Each row has a hidden value; after the row comes its group, the name of the range that the value falls in. Each part has its own.
[-152  -39   95  -18   28  -60 -104  -57   21  104  -99   -5 -258 -218
  -88  117  139   25   82 -152    1  157  142   -7  165  132   45  -37
  137 -120   42 -110  123   95    7   23  -60]
z797
[  17 -534 -274  -62  -51   79 -124 -351  257  359 -162 -250  108   51
 -536  230   25  -36 -422   59 -280  211  666  -29  157   51 -291  139
 -129   30    2 -299  -43    8 -186  365  582]
z566
[-149   63  -40  174   -4   -3   53   47  -82   48   88  184  163 -122
  102 -101  -24   90  182  -56  195  315 -131    3  129  282  179 -259
   45    8 -355  118   22 -178  -99 -283 -204]
z610
[ 462 -193  -35 -129   13 -190   73 -224   17  332 -279  -47  106  224
   73   32   48 -332 -568 -268 -209 -279  236 -186   56  -82  -74  314
  -37 -115   11 -371   -1   -8  264  194   75]
z566
[ 258  236  291 -351 -227  -61  172  -43  -37   76    1  293  -77  384
  267  -43  107   14 -386  -17  116   61  274 -230  298   71   84  192
  312  -45 -229  -38  129 -353  -98  -74 -302]
z395
[ 103  216  -22   54   85  100   78  191  161  -86 -149   98  -16    6
  196   46  201   19 -270 -134  -15 -203 -131 -159  -54  -85  203  136
   58  109   47  -48   56  106  141  -51 -228]
z395
[-174  455  145  -93 -224  151   86  286   33 -263  164  311 -104   35
  346  -21  274  315 -252  100  323  126   -3 -344  407  170  199   -7
  417   26 -230  156   93 -331 -382 -308 -567]
z789
[  84  -13   61 -104  -30 -303  171  -15   76  194   31  425   59  149
  484 -118 -187 -217 -238 -190  102 -212 -269    9  217  131  144  -12
   99  -95 -340  -19   75 -162  253 -191 -421]
z785
[-398  -78 -142  248  238  -64 -137  -38   31   94   45   20  -14 -267
 -251   38 -247   81  448 -157   21  361 -157  340 -133  251  113 -374
  -90   55 -120  148   88  244  111 -153   74]
z785
[ 202 -310 -199   83  265  -22 -127 -236  106  321 -330 -325   50   78
 -452  153  -75 -208 -189 -256 -395   -3  293  112 -337 -100 -102  173
 -249   55  189 -270   20  364  309  324  476]
z566
[-173  121   12 -122 -118  284  -18  126  277  -89   37   86 -120  158
 -145  138  175  299 -271  195   11  238  320 -128  136   51   49  113
  190  195  -89   80   94 -106 -326   39  -41]
z789
[ -71 -287 -284  187  147  170  -24   62  369  139 -148  -32  137    0
 -158  101    8  -35 -205  -10 -224  -17  -10   59 -179  -36   58   96
 -204  209  -80  -61  -18  175  108  142  152]
z610
[-319 -217 -184  178   94   26 -134  -39  195  107  -71  -58  -77 -392
 -207  153   76   68   79  -67  -20  140   52   70  146  161   -1 -164
  -42  -18   13  -99   30  164  -54   34  122]
z566
[ 397  -21  -66   47  136   -4   76  -85   36  197 -306 -106  129  103
  -37   24   98 -177 -299 -225 -177 -174  109 -101 -165  -88   63  198
 -132   45   62 -251    8  107  255  132  149]
z797
[-322  192   59   63  -14  126  -61   15  -41  -67   94   61  -97 -204
 -216   58   69  325  319   38  201  534  161   61  158  276  119 -299
  154   57 -134  158  109  -63 -286 -191  -12]
z395
[-260 -200  -92   71   83  100    5  -20  367  192  -16  150  -50 -104
 -214   68 -137  130  177  122  -14  208   29  285   23  186   88 -172
 -127  182 -212   55   86   28  -52   52  201]
z797
[-270  307  207   59  -30 -213  193  206   15  -26  174  605 -119 -293
  616 -188  -73   84  356  -93  461    3 -581  103  383  368  381 -397
  219  -93 -432  203  143 -239   47 -496 -663]
z797
[   4   26  169  -99 -113 -141   -9  -66 -184  118    9  133  -84   38
  153  -22  100  -53  -74 -177   83  228  133 -165  253  181   67   14
  254 -198 -201  -51   95 -177  -32 -128 -325]
z610
[-228   48   -6  227  226  -40 -163   50 -131   11  -76  -90 -127 -250
 -132   50   26    8  336 -298  -38  279 -129   90 -179  127  160 -159
   38  -58   33   44  109  290  181 -122 -129]
z610
[-299  -41  -48  205  324 -141 -130  -20   32  130  -40   28 -134 -206
 -187   28 -278  -26  467 -271  -55  209 -248  393 -260  172  156 -285
  -99   28  -36  107  141  363  324  -99   19]
z785
[ 117   -9   92  -28   70 -102   30 -105 -109  217  -53   82   43  220
  -43  -66 -150  -96   56 -182  -54  245   75   88 -115  126   99  -10
   18   -4 -220   19   99  -39  159  -51  -45]
z610
[ 193  608  207   48  205  142   14  161 -266 -135  -99  -64  -62  297
 -119  -77   14  167  163 -207   15  282   19  -21 -436   18  272   30
  112  170   13  177  162  109  107 -163 -129]
z789
[ 285 -297  -63 -139   11  113 -122 -287  105  284 -337 -368  -57  166
 -513  248  224  -83 -449  -91 -377  122  734 -156  -49 -124 -207  363
  -49    4  231 -377   27  136  -19  446  501]
z797
[-366  251  143   54   86  111 -116   58  -44  -87   69   46 -246 -170
 -266   72   13  319  471  -26  136  548   94  172  -19  238  174 -280
  163   74  -57  211  186   91 -145 -167  -42]
z395
[ 230 -295 -165   94  167  198 -224 -228  -61  237 -352 -558   59  133
 -690  210  190  -84 -207 -193 -459  340  635 -106 -371 -119 -152  294
 -158   57  242 -282   -3  291   55  390  544]
z610
[ 182  283 -119   44  -30  297   43  202  109 -178 -133  -88  122  155
   24   79  352  156 -572   -1  -35  -84  185 -413  -10 -118   85  271
  113  172   65  -79  -21  -38 -176    6 -109]
z789
[ 280  190  104   55   -7 -153  145   97 -215   52 -106  191  114   46
  490 -145  167 -194 -208 -312  105 -140 -230 -283   98   62  227   90
  147 -151 -196  -95   24 -146  207 -238 -511]
z610
[ -41 -492 -228  -19  104   53 -109 -197  409  333 -205 -144  -33   48
 -410  217  -65  -97 -297   -6 -344    8  355  137  -62  -35 -149  169
 -188  106   48 -225   29  210   85  376  444]
z566
[ 268  684  339 -127  -38    4  124  125 -381 -140   13  149  -39  351
  218 -159   89  142  -40 -179  216  231   51 -231  -34  115  254   40
  332   -2 -164  144  153 -229  -53 -308 -423]
z789
[ -84   97   13   81  267  177  -67  112  230   10 -174  -55 -189   40
 -282  124  -10  105  157  -93 -188  121    5  217 -399  -59  183   44
  -79  247  121   67  156  359  214  109  132]
z395
[-196 -249 -238  239  247   31 -198 -105  133  158 -186 -255  -39 -309
 -420  181    1  -10  113 -181 -192  153  113  147 -145   64  -32 -101
 -167   29  153 -139   26  365  113  140  327]
z566
[  69 -201 -117  135  216   99 -248 -167 -100  171 -281 -461  -35    2
 -574  188  127  -67  -20 -270 -366  332  423  -22 -347  -57  -79  158
  -94    4  236 -192   43  361  130  258  366]
z610
[-273    0   17    8 -133 -248  112   48   90   74  157  463  -21 -292
  501  -76  -24   -5  -28  -69  342  -63 -311  -46  575  324  147 -272
  204 -178 -373   17   48 -263  -64 -333 -500]
z566

Next part:
[ 125 -149   32   38  238   34  207  -28   23   43 -117  282   32  233
   -3  -65  -52 -152 -329  169  190 -128  324 -200 -217   16  144  143
  -35 -181 -115  211  -81  -58   53  229 -114]
U
[ 173 -335 -233  -39 -277  135 -425  276 -193 -153 -201 -212  356  433
  150 -221  -66   79 -412  188  -77   67  123 -192  183 -277 -226 -248
  -95  501 -237  -28 -107  186 -133   -9   77]
G
[ -59 -109  -93   31  238   48  279 -264 -212  162  286  347   42  261
   92 -277  -14 -170 -186  -25 -109 -315  431  203 -371  323  174  -76
   57 -264  -75   23 -333  -79 -175  251 -171]
E
[-242 -156   93 -137 -304  -19 -197   89   38  -63  207 -207   10 -192
   59  126  -60  -97  109   77  -68  -69 -193  144 -169   35 -139  -91
  -63  133  175  -26  166  351  -60  -68 -220]
E
[ -29 -132   -5   15 -180  112 -432  282   27 -211 -302 -343  251   72
   91   94   55 -114 -184  148   90  159  -20 -192  239 -268 -134   44
  -67  350 -153  -82  169  156  176  -31  170]
G
[ -36 -143 -141   26  234   46    3 -197 -324   16  256  260  226  434
  321 -265  -12 -132 -235  -38 -113 -280  403   61 -291  292   84 -215
   44  -98 -351   91 -442   89 -263  280   11]
V
[ 142  -60  111   84  360   67  385 -112  147  139   20  334 -206   54
 -250   11   50 -256 -203  244  330  -91  316 -120 -249  103  219  358
  -16 -423  -40  246  -34 -188  229  211 -121]
U
[  30 -225   37  -85 -268  180 -321  208  147  -60  -40 -368   -3 -138
 -268  135  107 -204 -102  405  164  163 -143  -68  136 -245 -187  135
 -102  276   83  -29  316  150  324 -111   34]
Q
[-128   44  122   65 -200   48 -122  208  217  -79   61 -308 -196 -337
 -240  221  104 -101  219   66  160  206 -195  111  139  -70  -91  264
  -45  -35  115  -82  206   77  215 -191  -43]
G
[  84 -264  107  -95   94   25  -56   53  137  -55   84   79  -19   44
  -61  169   -6 -202 -223  347  302  -30  -12 -289 -227 -100  -47  125
 -118  -49 -130  358  126  230  199  115  -75]
G
[ -29 -232  -26  -96 -428  114 -538  324   38 -194  -24 -482  133  -51
  -29  116   32  -44  -49  250   34  192 -244  -73  205 -267 -309  -73
 -117  453  -31  -55  212  341   99 -179   62]
Q
[-210 -119 -109  -29 -234   52 -322   50 -255  -96   82 -193  288  175
  320 -153  -39  -36  -44  -91 -272 -120   97  191  -25  108 -100 -287
   17  274  -90 -201 -160  236 -269   35  -16]
V
[ -45  -79   -3   68 -164  -67  -90  196  -80 -136 -264   19  176  207
  260  -91 -181  159 -130 -125  -67  -21  130  -84    7  -29    8  -91
   -9   94  -67  -10 -155  106 -307   67 -159]
T
[-189 -232  -31 -134 -281   80 -438   86 -166 -126  -16 -266  334  118
  284  -33  -41 -137 -134  113 -176 -111   -1   39  -52  -17 -147 -257
  -32  401  -39 -124   59  339 -111   58   -1]
V
[ -31  -29  166   39  124   70  220  -20  229   93    5   62 -214 -208
 -304  139   85 -279  -32  218  254   -5   95    9 -136   22  125  368
  -24 -269  158   65  201 -108  324   62 -136]
S
[-133 -175  -19  -72 -304   49 -234  161  -19  -74  -15 -235  125  -24
   50   -5  -45  -50  -65   76  -99   -8  -54   80    5  -98 -133  -94
  -56  257  107 -124  120  207  -40  -64 -123]
Q
[ 310 -277 -210   32 -252  198 -318  314 -120 -101 -338 -204  237  420
  -43 -245  -36   85 -422  286   34  150  198 -219  288 -295 -169  -84
  -86  432 -190  -38  -98   16  -59  -21   94]
F
[-261  142  101  151  122 -118   63   69    4 -140 -154   80  107   10
  318   81  -60  -42   44 -329   -2  -66  154   14  -74  108  147   96
   32 -185 -112  -52 -101   44 -113  103  -79]
S
[-131  161  241  162  405  -35  349  -95  215   32  -24  249 -197 -169
  -77  208   84 -294   46  -31  312  -61  211  -43 -211  179  283  449
   32 -533  -40  141   34 -150  260  182  -73]
S
[ 136 -125   41   51  -17   26  232   29   65   95   30  188 -190   65
 -218  -94  -66   21 -103  173  145  -21  166  -10 -139   69   73  150
  -22 -217   73  150 -123  -81  -76   67 -255]
T
[ -12 -210   64  -90 -255   30 -371  256  126 -179  132 -297  -16 -110
  -54  225   18  -60   16  248  183  159 -280 -146   31 -183 -253   23
 -133  197  -89  171  176  384  119 -132  -11]
Q
[-129 -247   -3 -149 -392  117 -452  186  -19 -115  -23 -396  197  -48
   45   58    3 -139  -84  238  -75   24 -142   27   51 -153 -220 -131
  -76  433   84 -125  232  318   57  -71  -19]
E
[ 234 -229 -259   82    8  122 -102  131 -267  -55 -292   99  345  615
  204 -380  -89   71 -516   63  -76  -60  449 -180   80 -110   -5 -178
  -26  237 -309  -13 -331  -60 -227  165   46]
U
[ 275 -298 -148  -15 -119   58  -50  184  -89  -36  -43   78   78  376
  -11 -208 -132  120 -345  208   63    1  171 -189  -36 -128 -115 -112
 -104  146 -159  189 -197  114 -194   36 -135]
U
[-226   94  144   80 -212 -137  123  190  117  -76  -96  -36 -108 -199
   74   94 -163  112  200 -241  -37    0  -52  146  -61   67   41   95
  -13 -126  225  -85   35   98 -214  -80 -338]
F
[ 297 -237   18   10  -55  181  -46  145  118   33 -171  -32  -76  127
 -337  -35   41 -108 -291  477  294  124  136 -229   72 -173  -30  218
  -72   48  -31  161   64  -71  211   51  -13]
T
[-258  102  188   74  192  -36  233 -115  136   45  183  120 -174 -248
  -51  165   67 -261  155  -70  122 -105   83  163 -247  225  175  269
   34 -397   85   20   52  -18  145   91 -151]
Q
[ -77 -113  119  -33 -109  -30   84  127  131  -18 -162   16  -13  -74
  -18   78 -117  -71 -103   82   72  -59   36  -53 -137  -68   33  109
  -62  -11  188   35  176   89   17   39 -266]
U
[-228  -42  103   17  165  -81   63  -37  -17  -75 -110  171  186   85
  314   60  -80 -173 -147 -123    2 -203  198  -69 -259   85  147   24
    3 -118  -71   47   -7  107  -39  218 -127]
G
[-103   71  200   84    2   -2  130  113  258  -15  -49  -55 -224 -287
 -206  218   39 -149  126   57  230   87  -35   24  -27    2   73  356
  -30 -231  148   22  190  -22  212  -42 -143]
U
[-171   43   97  105  355  -65  420 -178  -14   89 -113  411   55  112
  176  -71  -74 -201 -179 -170   14 -289  433   39 -345  225  331  156
   63 -387   20   17 -119 -164  -43  305 -222]
S
[-180   -5  139   45  100  -45  125   39   67  -45 -337  117  148   25
  193   59  -93 -164 -171  -73   33 -148  228  -84 -155    2  186  137
    4  -83   76  -40  114  -14   32  188 -161]
U
[-351   98  111   38 -147  -22  -60   26   44  -45  228 -187  -91 -291
   33  129   46 -124  300 -156  -75  -23  -96  319  -79  188   -7   67
   27 -107  135 -172   46  145  -27  -80 -129]
E
[-302  206  368  120   30 -153  136  119  306 -115 -153   -4 -201 -406
   24  376  -39 -100  295 -153  231   50 -111   -7  -99  101  163  381
   12 -356  154   56  197   66   96   18 -203]
T
[-122 -126 -242   26  -92  118 -130 -112 -419   43  135    4  317  396
  299 -423  -23  -43 -179 -120 -379 -244  393  309  -88  254   15 -346
   81  173 -129 -271 -406   25 -380  149  -20]
V
[ 100 -281   15 -128 -118  231 -331   12   24   12  293 -247  -43  -18
 -256   69  172 -304  -92  547  199   55  -68  -32  -45  -13 -178   53
  -75  154  -97  134  110  223  266    6  111]
V
[-232 -117  157 -115   43  -15   73 -177   20   67  369  101  -80 -144
   42  105  -10 -271   79  122   27 -241   10  155 -431  276   56   12
   -6 -201  103  128   36  238   -7  142 -231]
V

Next part:
[ -69   83   33    2   22  -77  -76    1   96  -87   27  -91 -184 -223
 -111  -87 -116  -74  -10 -234   86   59 -145 -188  -85  -13  -43  -12
   22   39 -305    9  134  -21   14    0  235]
C
[ 175   38  -47  -54  543   77  178   90   48  224  -60  140  119  436
  161  -85   10   17 -120   79 -232 -318   78 -135  252  -78  -19  -91
  259   71  165    8  -84  -17 -190  243  -77]
L
[ 108   26    3   18  410   73  176   79   49  139   -2  118   52  343
  117  -31  -42   67  -45   93 -185 -181   38 -108  222  -53 -100  -72
  253   71  100  -54 -136   30 -155  121 -157]
X
[ -95   84   31  -20   42  -83  -94   18  106  -83   20 -106 -228 -282
 -128 -120 -104  -92   -8 -271   87   72 -146 -212 -126  -18  -55  -12
   12   22 -317   15  160  -51    9   -6  287]
C
[  72   10   72   91  550  127  310   25  102  121    7  129   -2  408
  214   31 -111  228  -22  113 -237 -142   76 -136  183   47 -324 -133
  271  157  122 -181 -269   59 -176   -5 -266]
D
[  57   39  -37  -83   31 -105  -65  168  -56   51  -58  -97   21  -48
  -71 -154   96 -191   26  -87  -23   -2   24  -42  -83 -134  136  112
   19  -77   27   64  205  -58  -66  132   95]
L
[ 157  200 -162  146 -114  -20  123 -129  -78   19 -208 -100  215   95
  253   46  331  -33  -30   60  137 -308  120  -32  -47   -8  147   31
 -214  133  137   45  209   74    0  209   54]
L
[-225   37  106   36  155   16 -109   27  230 -221   73  -73 -399 -444
 -136  -92  -86  -78  127 -335   24  216  -86 -218 -230   29 -265  -18
   37  -48 -265 -116  153  -40   -1 -202  253]
D
[  90  186  -95  227 -299  -43  139 -124 -105  -69 -147 -148  147  -19
  201   97  280   28   78   80  188 -132  103    5 -130   21   55   71
 -244  134   75  -36  157  105   41   58  -47]
X
[  71   92   10  199 -111   40   74  -78   30 -154   -4  -14   68   11
   83  109   96  -28  136   31   44  -56   73    3  -11   10    7   31
  -32   74   26  -84  100  120   32  -24  -84]
H
[ 214   73  -40   75   21   16  133   47  -61   42  -60   22  198  198
  101  -15  162 -100   89   94  -77 -221  187   -8   27  -75  168   35
   30   41  176   -7  133   -3  -54  156  -68]
X
[-156   44   95   72   73   18  -91    1  191 -219   85  -45 -292 -331
 -117  -35  -93  -75  123 -250   33  171  -88 -160 -134   16 -186   -5
   53  -20 -241  -97  124   17   18 -162  164]
D
[  24  -11  109   53 -100 -117   16  100  -55  -54   86  -89    2   49
 -122   12 -205    3   74   -8    2  205 -105   17   15  -42  -31   91
  114   38 -146  -65  -47   91   -3  -65 -171]
X
[  19  169  -52  303 -236   65   76 -202   35 -240  -84  -78   76  -94
  201  191  272   10  147   34  169  -85   97   30  -95   71  -40   43
 -217  109   70 -103  164  195   78  -54  -61]
D
[  -9   55   83   18    8 -100  -54  -30   85  -95   74  -78 -102  -76
 -131  -24 -272  -35  -45 -204   71   77 -203 -146    9   14  -14  -27
   80  107 -367    4   55   45   43   -1  145]
L
[ 135   34   -9   25   96   -1   59  101  -29   41   -4   35  115  182
   20  -33   49  -89   50   63  -94 -105   69  -11  102  -97   97   44
  125    0   95   -2   52   26  -73  120  -98]
X
[-200   14  -45  -35  287   30 -117  191   67   21   -2   13 -199  -66
  -26  -78   97  -25   -3   -5  -51  163 -145  -38  142 -145 -241   93
  192 -164   74  -28  -86  105 -161  -13 -137]
H
[  37    1   56   24   26  -72   18  114  -41    7   52  -33   29  125
  -67   -7 -124   -9   28   29  -39  105  -85    8   99  -73  -23   72
  152   15  -55  -35  -61   89  -51   13 -174]
X
[  74   21   25   52   55  -20   43   83  -20    2   31   11   63  152
  -10    8  -44  -29   44   55  -56    6  -17    1  115  -72    8   51
  142   20   14  -33  -24   82  -56   45 -156]
X
[-145   78   16  -98  111 -127 -120   85   93  -26  -28 -166 -301 -370
 -147 -216  -69 -113  -37 -341   83  116 -148 -256 -230  -38  -92    8
  -16  -20 -309   35  204 -125  -30    2  372]
L
[  36  181  -79  290 -296   24  112 -167  -40 -181 -132 -129  107  -89
  224  161  336   23  148   71  187  -87  132   40 -154   53  -21   75
 -269  107  123  -91  174  162   59  -30  -81]
D
[ -43  107   42   55   -1  -52  -50  -81  127 -126   40  -71 -165 -198
  -82  -35 -152  -45  -21 -238  111    7 -157 -205  -55   29  -39  -57
   10  103 -359    1  127   10   50   -4  253]
C
[ -81   76   42   22  -24  -53  -76   32  100 -129   28  -95 -226 -331
 -127 -112  -38 -124   85 -247   73   85  -62 -186 -188  -26  -40   11
   -9  -10 -249  -20  206  -69   18  -50  261]
X
[ -8  14  52  41  18 -34 -33  88  21 -61  68 -16 -41   8 -87  -6 -95 -51
  61 -26 -17 111 -90 -19  74 -71 -33  61 139 -15 -89 -37  -3  85 -28 -20
 -96]
X
[  60   55   36  159  -34   52   49  -15   49 -160   14   -1   40   -9
   46   70  100  -78  176    1  -23  -18  115   12  -47   -8   -3   46
    1   18   75  -98  126   87    8  -46  -81]
D
[ 215   47    7  -33 -102 -123   47  127 -107   30  -64 -115  146    4
  -51 -139   92 -225  109  -76  -43 -103  183  -39 -205  -91  279   95
  -57    5   47   40  310 -129  -13  144  132]
L
[  31   33   61  129  -36   13   20    7   42 -135   62   -2    4   14
  -24   64  -42  -41  121   -4   -9   54   -5   -1   34  -20  -26   42
   79   28  -44  -80   37  109    8  -54 -109]
H
[ -92  -43   82   -4  130  -70   -8  199  -27   17   63  -54  -98   61
  -87  -36 -133   45   44   27  -70  270 -128   17   73  -86 -204  108
  200  -56  -18  -88 -152  102 -108  -86 -260]
H
[ 107   82   48  105 -247 -157   40  -74  -69  -86   -8 -166  110   40
  -27   61 -146   -8   -7  -62  142   48 -102   -9  -57   30  100   57
  -74  168 -218   -3   92  108   84   26   -6]
L
[ -54   67   71  114  -22   11  -33  -42  134 -193   72  -30 -162 -209
  -73   11  -80  -64  108 -166   56   71  -62 -127  -73   14  -79  -11
   36   39 -217  -73  118   41   43  -95  113]
H
[  19   14  -16  -52  291  -25   23  146   -8  128   -5   30   18  233
   15  -62  -51   14  -82   53 -104  -13  -97  -42  215 -107  -74   29
  221  -11   37    8 -118   73 -144  118 -156]
C

New part:
[-116   65  -21 -169  -26  334  -39  -78  -32 -211  159 -245  -85   72
  -72  -49  220 -181 -255  106 -220   21  153 -181   48   95  179   96
   19  -13  -65  217  -17 -109  125 -119   17]
Z357
[ -69   19   78  -14  106  -79  -84  119   91  -71  131 -109  164   65
  -31   69  -51   75   91   -6   70  -31  -25   31 -263   54  155 -111
  -42   23  -66  130  -74   83 -104  -89   48]
z487
[  58   45   17   26 -119   46  -77  -76   81  144 -108  -32  -58 -136
  137  -13  -23  -24   37   -6   95   25   24  -59  -64  -13  -24   34
  -17  -52 -144  -22   11   44  -20   32   70]
Z357
[   3  134  -43  -54  118 -103   24   44   66  -70   36  -71  -91  119
   58 -178   80 -174  127    0 -105   -1  -95   18   16  -63  -82  -54
  110  -76 -117   48  -37   47  -21    1   85]
z48
[-164  127  -72 -226   70  491   -2    7 -237 -185  302 -273 -110  107
  -32  -96  290 -193 -223  149 -331   -5  119  -75  210   32   56   85
   52    8  -67  195  -28 -148  203  -96   66]
z954
[  -8  143  -84  -38  122  121   19   29  -10 -132   99 -114 -136  108
    7 -130  122 -191  -28   72 -171    5   18  -25  108  -33   -4    3
   92  -16  -72  128  -72  -51   72   15  128]
z954
[ -28    0    7 -124 -130  -22  -44 -129  -59   12   18   12   60   -6
 -103  -50  -45  -15   13  125  -57   -8   -2    8  183   40   -6   55
   80  -17  102  -37  -62  -47  -55   56  -73]
z48
[ 229  -78   53  -13 -148 -153   89 -247  -86   73 -126  211   14  -30
 -210 -193 -104  -16  -13   46 -115  113  -46   44  251  -78  -51  116
   51  160  140  -19 -175 -127  -69  207 -104]
z810
[  17   44  -13  -24  -91   94  -89 -100  -69   57   80    7  -23  -54
  -61   67 -115   19  -59  187   -1  -20   59    3  212   79    3   72
   30   38  111    4  -65  -55   11  100   28]
z810
[-111   79  -31 -163   -5  396  -37  -48 -128 -146  206 -226  -92   47
  -45  -38  201 -143 -234  130 -223    9  140 -125  120   71  115   96
   12   19  -54  186  -28 -121  155  -82   40]
Z766
[ 350 -136  210  -20 -142 -344  135 -296  -38  119  -92  255   15   -3
 -240 -239 -147   17  -25  -55 -123  184 -149   32   94  -70  -67  113
  -38  253   81   48 -158  -65 -113  160 -197]
Z357
[  74   28   49   21 -138  -15  -84 -108  141  130 -118  -31  -51 -128
  119   -1  -39  -31   19  -12  110   33   21  -85 -114   14    6   44
  -29  -61 -145   -3   26   66  -48    9   43]
Z357
[-257  168  -77  -15  158  255 -222  265  -44  -34  310 -244   47   11
  119  261  -59  102   66  187  124 -162   82   41  -55  144   97 -124
   -5  -65  -25   71  -13   75   46  -77  205]
Z766
[ 148    1   92   75 -197 -116  -88 -133  194  266 -233   38  -24 -215
  197   -5 -100   20  106  -86  216   53  -28  -58 -205  -29  -54   35
  -60  -75 -209  -78   53  129 -112   40   41]
z487
[-246  221  -94   44  282  156 -209  371   37  -62  311 -259   16   69
  184  240  -59   75  164  131  154 -175   27   71 -161  104   75 -207
    5  -88  -98   96  -20  138   26  -91  281]
Z766
[  19  -20  113 -128  -53  165   20  -74  -40   -5   48 -136   31  -15
   13 -132  181  -68  -95  -84 -129   90   15  -77 -169  -36   80   56
  -76   47 -210  152  -12  -22   19 -109  -27]
z487
[  30    0  -25   26 -244  199  -90  -86  -51  308 -241   19   29 -295
  217  -16   -6   66  115  -30  165   19   56    2   -6 -106  -82   61
  -20  -75 -166 -169    7    9  -26   96   75]
z810
[  38   65  -35   -5   -8  166    9   20 -103  120  -54  -35  -40  -85
  133 -130   88  -42   90  -37  -34   35  -10   42   26 -135  -89    7
   13    3 -169  -15  -55  -22   33   62  113]
z810
[-155  -30   63  -93    2  108  -99   93  -31  -45  103 -148  229   -7
  -32   62   32  114   49   -1   44  -29   42    9 -219   38  185  -68
  -53   14  -69   86  -68   19  -66 -113    3]
z487
[-141  -41   67 -119  -29  176  -85   78 -158   29  135 -115  212  -44
  -32   50   20  154   39   20   15  -17   30   41 -112   22  119  -40
  -69   63  -38   50  -77  -13  -25  -74  -21]
Z357
[  -1   87  -49   -8 -191  -46 -110 -101  158  195 -226  -21  -62 -167
  233  -42  -22  -85  166   11  158  -27  -11  -50  -10  -32 -120   22
   83 -225 -157 -168   79  105  -81   49   72]
z48
[ -81   94  -75   33  187   -1  -48  194  -47  -69  123  -49   80   85
  -18    9  -57   45  170   74   12  -65  -24  122    8  -31   38 -130
   62   31   22   51 -151    4  -35   49  144]
z810
[  -4   16  -41  -41    7   93   49  -11    5  -99 -102  -71    9   25
  -17 -201  171 -121   20  -70 -121   62   36  -53  -56 -114   83   -1
   49    2 -134   89 -112  -74    4   -5   50]
Z766
[  46  -12  104  -87  -53   81   13  -87   52  -21   -6 -116   18   -9
   13 -125  147  -91  -76  -89  -89   87   12  -94 -198  -31   93   48
  -58   18 -208  147  -11    2  -14  -96  -11]
z487
[-189    8   75  -75  120  107 -110  224  -67  -26  209 -182  256   25
   22   99   18  167  127  -22   73  -58   -9   82 -294   25  156 -145
  -82   31 -113  104  -68   72  -66 -140   60]
z487
[  36   15  -12  -11  -62  128    7  -21  -46   95 -127  -29    2  -99
   98 -143   99  -37   73  -73  -17   56   12   -8  -45 -127  -21   15
    1   -3 -173   -6  -62  -28    4   36   65]
Z766
[  28   70  -17   22   95    8  -17   84  -97   53   89    9   16   15
    8  -37  -64   39  120   52  -11  -11  -52  111   67  -55  -54  -53
   25   71   -8   19 -118   -3  -13   87   98]
z810
[ 166  -44  102 -107 -141 -129   62 -213 -152  139    5  149    6  -22
 -132 -173  -86   -2   16   60 -128   82 -109   70  249  -45 -144  104
   34  118   91  -45  -91  -63  -52  141 -132]
z48
[ -16  114  -56  -15 -198   37 -141 -111  147  188 -160  -55 -105 -172
  237   20  -29  -93   97   69  150  -44   29  -75   39   23 -109   52
   77 -227 -136 -145  104   94  -40   43   91]
z48
[ 279  -76  169    8  -44 -351   87 -193   14   55  -19  199   10   51
 -214 -160 -174   19    9  -12  -78  126 -139   43   57  -26  -33   50
  -20  213   93   73 -155  -26 -112  133 -126]
Z357
[-322   59  -10 -135  -56  413 -260  128 -103    7  266 -289  154  -97
   79  296    4  155  -57  184  122 -134  169  -45  -89  195  191  -29
  -67  -79  -25   51   38   28   48 -152   74]
Z357
[-154  101  -92 -180   60  447    2    3 -184 -227  225 -242  -72  106
  -81  -94  264 -182 -214  141 -302   -1  146  -89  186   24  123   75
   64   18  -32  200  -73 -170  172  -71   68]
z810
[ 137  -98  114  -36  -82 -196   51 -146   -6    0  -64  113  108   18
 -196 -140  -75   35   16  -25  -66   95  -56   14   -2  -35   63   32
   -5  146   63   57 -156  -56 -107   72 -115]
Z357
